Each row is followed by its class.
[ 21  -5   4 -16  -6  14   7  20  -4  -4  -4  -2  -5 -22  -4  -7  -2 -28
   9   8  -1   9  -4  21 -34   6 -16 -16  -3  -8  25  -9 -14  -9   7 -27
  -6  13] => Z_569
[ 13  -9  14   5  -9  13   4  17  -2   9  -3  -4   4   9 -14 -21 -11   0
   9  -9   7   7  -1  21   3   6 -11   5  -4   6  20   0  -2   1  11  -5
  -1   6] => Z_569
[  4   4  -5   4 -20  -2   3  -1   8  -3  22   4  -9  13   8 -19  15  17
  12 -34   6   6  13   0   4 -17  -2  21  -5   6 -28   2 -13 -20  13  -6
 -11  21] => Z_587
[ 11  -4  27   9   2  18   9  -8  11  -7  -8  11   5 -21 -20  26  18  -9
   7 -13  18 -13   6  13 -16   0 -25  22  20  -4 -17  24 -10  14  22  10
  14   7] => Z_100
[  6  -8 -19  -4  12  18   5  10   7 -13  -1   2   0   1  -3 -14  11  15
  -3   4  13   6 -18 -21 -34 -10  14  19  15  -7   7 -13  -4 -16  -3 -19
 -18   2] => Z_266
[  7  -1   8  -5 -13  16  10  -9   4  24 -19 -40 -12   5  -5 -24  22   6
   0 -19  20   9   9  12 -49  18  -9   4 -16   2   1  19  15 -14  29   6
 -21   6] => Z_889
[  8  -8 -20 -24 -13 -12  37  -2  -7 -39  28  24  -1   1  36  30  85 -42
  23 -15  21  -5  26 -75 -30   0   3  34 -66 -12 -59  10 -84 -23  16 -27
 -13 100] => Z_758
[-10   6  -5  21  22 -10  -9 -16 -18   5   2  -7  19  22   5  -6 -30  -6
 -21   5  -9  -8   1   4  44   8 -10 -13  32  21  -7 -34  21  -8  -5  -5
  -7 -27] => Z_889
[-15  -2 -40  -8 -16  -2  26   0  -4   7  17 -17   8   1  -1  14  17  -7
  27 -19   6  13  -7  -8 -70  -3   1 -13  -6  -8 -14  -4   2 -21 -18 -37
   0 -11] => Z_758
[ 19  -7  -9   4 -14  -2   3   3  22 -14  -7   0   1 -11 -16   5  13   1
  14  -9  24   1  -1  27   1 -11   7  18  -5   4  19   2  -5  20   8 -22
  16   5] => Z_569
[-12   2   8  -3 -11  11  -3  -2  11  -1  -5   9   0 -35   1   8  -5  -5
   7  -4   0  -3   2   6 -11  15   2  -4   8  -2  11  28   0 -19  11   3
 -12  10] => Z_162
[  2  -2  20 -21 -39  -5   2  12   6  -6  -4   9  -2   7  32 -16  14   2
 -12  -5 -12   9  15   0  17  -7 -24  14  20   6 -19  15 -24 -15  26   4
   3  13] => Z_254
[ 15  -7  14   7  16   6   4   9 -22 -23  -7  -2 -14 -10  -5  -3 -11 -20
   5 -10 -15  16  -2  -9 -48  -4 -17 -22  -9  -6  11   9 -21 -22 -20 -21
   0 -10] => Z_946
[ -5  -3  36   6   1   9 -25   4  17 -11 -12   0  -2 -23   2  -4   4  26
  -3 -13   7  -8  21  -1 -24  19   1   2 -15  -2  23  37 -19 -13   9  14
 -10   9] => Z_946
[  9   5 -16 -30 -19 -12   0  -6  29 -16 -11  23 -15 -24  27  -8 -17  39
   9   0 -36  -1  30  -7  26  19  -1 -12 -16 -19 -11  22 -22   7  -5 -13
  -3 -13] => Z_473
[-13  -3   4  -6   7   2   3  -6 -12  -1  15  24   6   4  15   5 -24  -5
  -3   8  -3  -3  -7  23  33  -9 -13   6   9  -5   9  -1  15   5  10  -3
  -5  14] => Z_134
[ -9   2   8   5 -16   3   5  -4  21  -7   4  21   2 -25  -8   9  -4  -4
  11 -15   7   2  -1  -3 -16  13   8   3 -12   6  13  19 -10 -28   1  -9
 -11   8] => Z_162
[ 13  -8   3  15 -29 -39  11  -9  -9   7  26 -37  29  45 -26 -20 -10 -12
 -11  12  54   4  -5  21  68 -10   5  14 -24  29   8 -16  51  22 -22 -20
   9 -24] => Z_254
[ 21   0  -5  -2  -4  -1  -4   1 -13  18  23  13   7   3   3  -5 -23 -24
   6  15 -18  17  41  13  45 -15   1   7  19  12  14 -30 -10  17  21   3
 -25  13] => Z_569
[ 16   2  54 -17   0 -12  13  39 -37  -5 -25  29 -24  31 -41   4  -9  22
  -6  -5 -19   6 -21 -31   6  -2  50 -12 -28 -12 -23  17 -34 -27 -19  35
  12 -25] => Z_473
[  7   0  -2  -2 -15  -4   7   9  18  -5   3   5  -2  17  -2 -18 -13  38
  10  -6  -9   9  -2  -6  22  -3 -11  11  -7  -9  -6   8   9  -1 -10  -3
   1   0] => Z_266
[-21  14  34  12   1  18 -21 -12  27   3 -31   0   8 -38 -29   4  -3  19
  -3   3   0   0   6  19 -13  21 -14  -2  26   7   3  47 -12 -34  12  -5
 -17  -4] => Z_254
[ -1   8  12   5   6   3   2  -8 -11  19  -3 -24   1   5  -6 -20  -8 -13
   0   9   0   2 -19  -1 -28   4  -2 -12   0  14  -7 -13   4  -3  -7 -17
  -3   0] => Z_513
[ -5 -17   1  -7  -1  13   1 -12   1 -33  11   7  -3  -7   6 -15  13  18
  -6   1  21 -11  -4 -20  -3   3   1  18 -14  -3 -29  21   0  -5  16  -9
   3  27] => Z_473
[ -8   3  -4  10 -24 -27   6  12 -25  -6  21   5  -1 -13  36   9 -24  16
 -16  17 -15   8  -1  15  29   1 -12  -4   8  17   5   3  24  -9  -4  11
   0   4] => Z_162
[ -2   4   5  -5  -5   6   8 -15   3 -12  -7  14   3   3   7 -15  -5   5
 -10  21  22 -15  -7 -10 -10  12 -25   1  -8  -5 -14  16  -4   0   1   3
  11  10] => Z_100
[  8 -18  -2   1 -15   5  14  -7  11 -14  -9  -5  12 -13 -17  -3  11 -25
  20  -7  13  -6  13  -9  11 -12 -12   8   4  11  14  -3  11  11  14 -12
 -10  15] => Z_162
[ 11   1  27   2 -11   8   1  -4  23   0  -1  38  -8 -34 -20 -12  -2 -14
  16 -19   2 -15   1  18  -9   0  -2  -1  17   7 -23  29  -9 -22  16  -6
 -21  19] => Z_473
[ 15 -13   2 -10   0  17 -11   9  23 -13  16  14  13 -19  -6  -9  -5  14
  -8   4  -5 -27 -21  10 -30  46 -31  -7 -15  31 -20 -17  20  -2  11 -18
  11  22] => Z_513
[ 27   1  17  17  -3   7   8   7 -41 -27 -36  -5   9  54   2 -28 -42   0
  -9  -6  -1 -23  26  21 114 -13 -36   0  72  21 -12   0  29  20  23 -15
  -5   2] => Z_889
[ -1 -21 -42 -10 -29 -15  18 -48  21  44  36  -4  13  -5  46 -50 -33  41
 -44  11  19  10  -3   1 -41  39   3 -20 -19  14  20 -23  29  -2 -13 -32
 -17 -51] => Z_946
[ -3   4  -3   0   1  -3  12  -4  -8  11  19  13  -5   8  48  -5  14 -23
 -11  -4  10  -8 -31   6 -23   0 -24  13  13   2 -26  -8 -13   0   6  30
  15   2] => Z_100
[  2   7   8  -1  21   9 -10  18   6  -3 -11  10  -7 -16 -26   6   7  27
   2  -7   1 -15 -12   7 -12   3   2   6   4 -10  -5  11   0 -15   2   7
  -2  -3] => Z_587
[ 15   5  11  17 -12   3  23  -2  23  28  -5   4  -9  -5 -15 -26  -9 -21
  15 -10  19  -5 -39  17 -84   0 -13  -7   0  26  26 -16  13 -10  -3 -38
   4  12] => Z_513
[ 11  -1 -10  10  27   8  11   2  19 -20  33  41   9   9 -14  55 -13  -6
   5  -2   9 -20  23   0  18 -11 -15  15  19  36 -24  -3   4  -6  36 -14
 -11  22] => Z_429
[ -5  10  28   3  28  13 -11  24 -21  15   1 -11  -1 -27  -6   2 -14  25
   1   7  -7  13  17  -2  -4  15  -3   0   9  -9   7 -12 -32  -8   6  -4
 -23  26] => Z_569
[   5   49  -19   19   60   -2   41  -27  -55   13  -12  -10    1   47
  -77   26   71  -12   15  -11   47  -15  -36  -24  -48    2  -29  -10
  -22   49 -105   40   25  -33   -7   19  -58   66] => Z_946
[ 31  -7  10   6  -7 -28  13 -25 -27 -23 -22 -10  26  52 -33 -18 -18 -68
 -12  26  -1  -2   5  11  65 -11 -40 -16 -22  26 -12 -31  41  25  -5 -29
  10 -20] => Z_889
[  5   5 -14   0  -7  -2  -2 -11  10  -2  -3  -5  -5  -5  -6  -6  -7  14
   1  12  -4  -5 -10   1 -19   4  17 -11  -1  18   0 -13   2   4  -4 -14
   6   2] => Z_513
[  7   0   9  19   4   6  -3  -8  11  17   7   0  -3 -16 -29   4  -4  12
   5  -2  -4   3 -11   3 -31   7  16   0  -6  29 -14   3  -1 -18   0   1
  -5  -4] => Z_513
[ -8   9  18   3  -1 -18  -6   1  13 -18  19  15  10  26  17  -9 -30 -12
   1 -18   3 -12   2  13  32  -3 -14  -2   5  24 -28 -27 -17   9   6 -28
   9  14] => Z_429
[ -4  -4   3  20  -2   2  -1   3   5   6  10   5  -5  -3 -13   5  -1  22
  -3 -20  14  -1   2  15   7   0   7  17   5   7  -5  26  13 -30  10  12
  -2   1] => Z_889
[ -1   8  -1  -3  15   5   6   9 -21 -10   8 -10 -11   8   9   1 -32 -19
  -8  25   8   0  -2  14 -18  -7   5 -24   5  11  12  -8  -1 -14  11 -16
 -17  11] => Z_429
[  56  -22  -20  -60   26   53    7   76  -54    1  -38   28  -38  -11
    9   -4    8  -97   45  -13 -114   36   13   39  -44  -64  -62   -1
   80  -31    6   -8   -6   24   38   27  -15  -20] => Z_134
[ -5  22  26  -2 -22   3   5  28  -3 -17  -9  -1   3  -5  -6   1  -7  39
   3  16  32  -5  31  -2 -29  12 -22  12 -18 -10  29  42   4 -17  -2 -19
  -8  23] => Z_100
[-17   3 -15 -22 -10  -1  14  -9  -1 -15  34  21   6  33  39  26  -2  11
   5  -6   1 -11   2 -30   5  23 -13  -1 -24  -8 -45  -1 -12  -4  12   6
  20  35] => Z_758
[-13  48 -34 -62   2  26 -56   1  60 -41 -42  36   9 -42 -43  61   5 -20
  47  35 -28 -56  17  46 -31  69 -47 -41 -29 -28 -14  97  51  22  19  22
  24  35] => Z_758
[  2  -4  24   2  -6  -7   1   7  15   2  -5   6   6   8 -12   4 -25  -5
  24   3  11   3  14 -11   4 -13  -4   4  -8 -13  -2   3  -3   8  -4 -17
   7  -9] => Z_758
[ -9   4   1  -2  -4 -13   8  -6   4 -16  13   8   1  24  16  12 -14   1
  -9   6   9  -4  17 -10   0   1  13   5 -23  12  13  -6 -19   6  17 -18
   8  19] => Z_429
[ 22 -16  20  -5  -2   1  -2  -3  11 -13  -8  10  -6 -23  -5 -12   2 -16
   6   9   3  -6  23 -11   3 -20   1  12  12  -1  -4  -2  -4  15  19 -10
 -10   6] => Z_473
[ -4 -13  -4   2  11  -1  15   0   6  -4  13  19   2   9  -2   3 -24  14
  -4  -3  -3  -7  -2   6  31  -7  -3  -1   3  14 -22   1 -10  -5  11  -7
  -1  -5] => Z_429
[ -5  15 -40 -17   0  -2  -2   0   8 -19   2  -5   6  37   3  -1   4  23
   6 -22   0 -20 -20   6   1  20   3 -12 -17  -1   9 -24  15   4 -11  -5
  17 -15] => Z_587
[ -5  14  22  -5  11  -9  -3  -5 -19  13  -2   6   0   8  10   2 -19  -4
   0  12  -8   8   7  17  33 -10  -7   4   4   1  -7  -3   2   5   6   5
 -25   8] => Z_134
[ 11   6  -8  -6  -5  25   9 -14  -4  -7 -22   3   4  11 -39 -17   3   0
  10  -2  -3   6   9  -5  -6  -7  15   0  30   0  -1   5  -3  -5  12 -13
 -33  18] => Z_266
[ 17  -8   2 -15  44  24 -18  26  10  12 -33  19  -8 -30   0 -18  17 -10
   2  18 -14   4  -5 -21 -24  -2   0  17  14  -8  -7  -9 -50  -7  14  12
 -25  -7] => Z_569
[ 11 -24  -2  11 -11   5  17 -11   3 -11   3 -19   5  11  -7  -3  -2  37
   1  12   6  12  29 -27  45 -30  20  21  16  -5  25 -15  -2  10  13   1
 -19   7] => Z_266
[-23  26  -9 -15 -19 -20   3   5   2  -9   9 -11  -7  31  31  14 -12  37
  -8   1  -5   6 -17  12  13   9  -5 -19  -4   6   5  -9   1 -17 -10  17
  15  -2] => Z_254
[ -1  -9 -19 -19   0  10   4   0   5  -5 -10  19  10   0 -14  15   2 -12
  20  12 -15  -7  11 -11  -5  -7  -6  -6  10  -9 -16   7   0   4  11   2
  -1  -3] => Z_758
[  9  -7   7  -1   3   8   2  -1  -1  -6   0  16  -3 -20 -12   9   6   0
  -3 -16   4   2   2  18 -29  11   4  -1 -11  -1  13  32 -10 -13   1  -1
 -12  -2] => Z_946
[  7 -10   8  -7  -9   2  12  -2  -8   2 -11  10   1  -4  -2   5  -4  -2
  10  -4 -15   2  17  15  21 -18 -13   5  17  -2  11   6   5  11  16  -6
  -8   6] => Z_134
[  6  -6 -16  -7 -34  -8  20  -2   5 -16  -3  -7  -4  23  17 -16  11  -1
   8   1  -2  13   8   1  31 -32 -30   2  11  14 -11  16   1 -17  10  -3
   0   3] => Z_254
[ -8 -13   4 -12   8  17  19   1  -5 -18 -12  17   7   8   6  15 -12 -25
  -2   2  -7 -27  -1  22  18  -1 -17  -4  16  -4  39  -1  -5  28  39  -5
  16  29] => Z_429
[ -3  -9   5   1 -23   5  14 -12  -4   6  34   2  10  25   0  -7  -8 -21
 -14   6  16  17 -13  16  -2   2 -17   4  -9  24   1  -1  20 -29  15   3
  -5   2] => Z_254
[ -8  -5  11 -23 -22  11   4  13   3  10 -22  38   4 -23  -3  17 -10  -2
  -1   8 -32  -5 -11  20 -23  21   0 -22  12 -18 -13  45 -12 -31   9  12
   4 -25] => Z_758
[ 18  -2 -10  20  42  -9 -21   9 -23  21  14 -17  -3   0  83 -34 -15 -12
 -28   5 -20   3  -8  38  81  -7 -62  27  64  27 -81 -11  25   2  18  24
 -34 -32] => Z_889
[  7  10 -19   4   5  21 -11  -9  -9  16 -19 -16  -6 -19 -21 -40  -5  12
  -1  14  10  25   0  30 -39   4   6   6  17  15  -7   9   3   0  12 -19
 -36   2] => Z_569
[-17  -7   9   5  13  -7  27  10  -6  14  -2  10  -3  14  -6  -9 -24  12
   2 -10  -2   4 -15   0  11 -23   6  -2   4  -2  -1  -4 -23  -8  -4 -13
  -1 -14] => Z_429
[ 12   7 -16  -4  -5  -3   3  -1   5  -4 -12 -21 -10 -12 -14  -3  -5   1
  -3  18  10   6 -18  27 -13   5  -5 -16   6   9   8   8  16  -7 -10  -8
  -3 -15] => Z_254
[ -6  -7  -5  16  -8   3  19 -12  -1   2   1  -3   2 -34   5  -4   3  26
  -5   7  27  -3   3   5  -6  -6  -6  13  16 -13  -1  30  -9  -8  -5 -12
  -3  -4] => Z_100
[ 16  14  12  10   9  23  11 -33 -50  41  17  -4  17  53 -77  14 -39 -15
  -4  24  19  14  11  -1   3  15  17 -20  18  37 -80  22  52 -20  17  18
 -39 -19] => Z_758
[  6  -2  -1  -1 -21  16  13  -8   7  -6 -11   4 -10 -46 -19  -5  -5   1
  10  -8  11   8   0  21 -30   6   5  -2  13   6   7  26   4 -14  13 -20
 -25  20] => Z_162
[ -1   2 -19 -10 -12   8   1 -18  14  -8   6  -8   2  37   0 -11   7  26
   0  -2   5   8  -6 -19  13  -3  12  10  -2   1 -31   9  10  -7   3  12
  -4  -7] => Z_266
[ 28   6  13 -14 -22   6  -3  15  18 -14  -7 -12  -6  15 -14 -23   2  10
  14  -6   5  15  18   5 -16   2   2  16 -17   2  10  -8   0   7   9 -11
 -26  23] => Z_266
[  5  15   7  -1   2  13  34  14 -42  57   0 -52 -14  29  19   4  19 -51
  17 -21   0  30 -10   8 -93 -27 -12 -13  36  -7  21 -27  -4 -11   4  30
 -16 -42] => Z_100
[ 37  24  -1 -37  14 -26 -24  22  40 -15   8  37   3 -70  44  -7   6 -45
 -27  46  29 -54 -56  52 -33  66 -62 -18 -24   5 -61  -7  11   6 -23 -19
   3  10] => Z_100
[ 14 -18  18  -9  -3  33   2  19   2   0 -16  38   0 -27 -26  -5  23 -52
   4   6   3   3 -24  36 -27 -10 -14  13   7  -2   5  43 -15 -33  32   5
  -9  11] => Z_569
[ -7 -14  23   8 -15   0  24 -13  13 -10 -10   7  10  10 -16   8  -1  19
 -10  -8   8  10  -9 -10   6  -3 -12  12  -1   5  12   0 -17 -11   6 -15
  19  -6] => Z_254
[  5  -6   3  19  -9 -20   4  22 -24  -1  35 -21   7  17  29  -8   4  13
  -8   5  33   5  21 -23  -1 -20   2  35   4   5   6 -22  -2   9 -12  -2
   8  -6] => Z_100
[ -1  14  -4 -14  -1   6  12  -2 -12 -28 -17  34   3   3 -16  12   4  -7
  10   6   2 -23  -4  15  34 -14 -17  -1  25 -10 -23  18 -13  11   4  14
   8  24] => Z_100
[ -2  33  23   1  -9 -12 -51   1  37 -32 -24  27   9 -81 -22  -8   1  14
  -5  12  -4 -31  10  46 -44  65 -13 -11 -17  21 -11  41   5 -11  -2 -37
 -25  34] => Z_473
[  8  -6   5  10  -9   1  13 -18  12   5   1  22 -13 -28 -19   0  -5 -20
  13   1   2  -2  -3   1 -14 -11  14 -12   4  -3  -2  37   0 -26   1  -3
  -7 -10] => Z_473
[ 15  -6  20   6  10   9   4  -2 -23  -2 -10  -1  -3  17 -24  -4 -16 -16
  -3   5  -2  12   2  -1 -19  -3 -10 -17 -14   7  14  24  10 -15  -3  10
 -10 -22] => Z_946
[  6 -14 -18   0   1   7  19 -13   2  13   1  33  -3   6 -13 -11   3   3
  -2  -5 -16  12  15  -5  21 -21 -16  22   9   7 -24  12   4 -18  25  10
 -19   2] => Z_889
[ -5 -14   6  10 -13   5   2  -7   8  -1 -10 -10  -5 -14  -7 -21  -2  40
  -4   6   4  -3 -11   1 -10 -10  18   9   4  12   9   0  -1   7   7  -7
  10  10] => Z_513
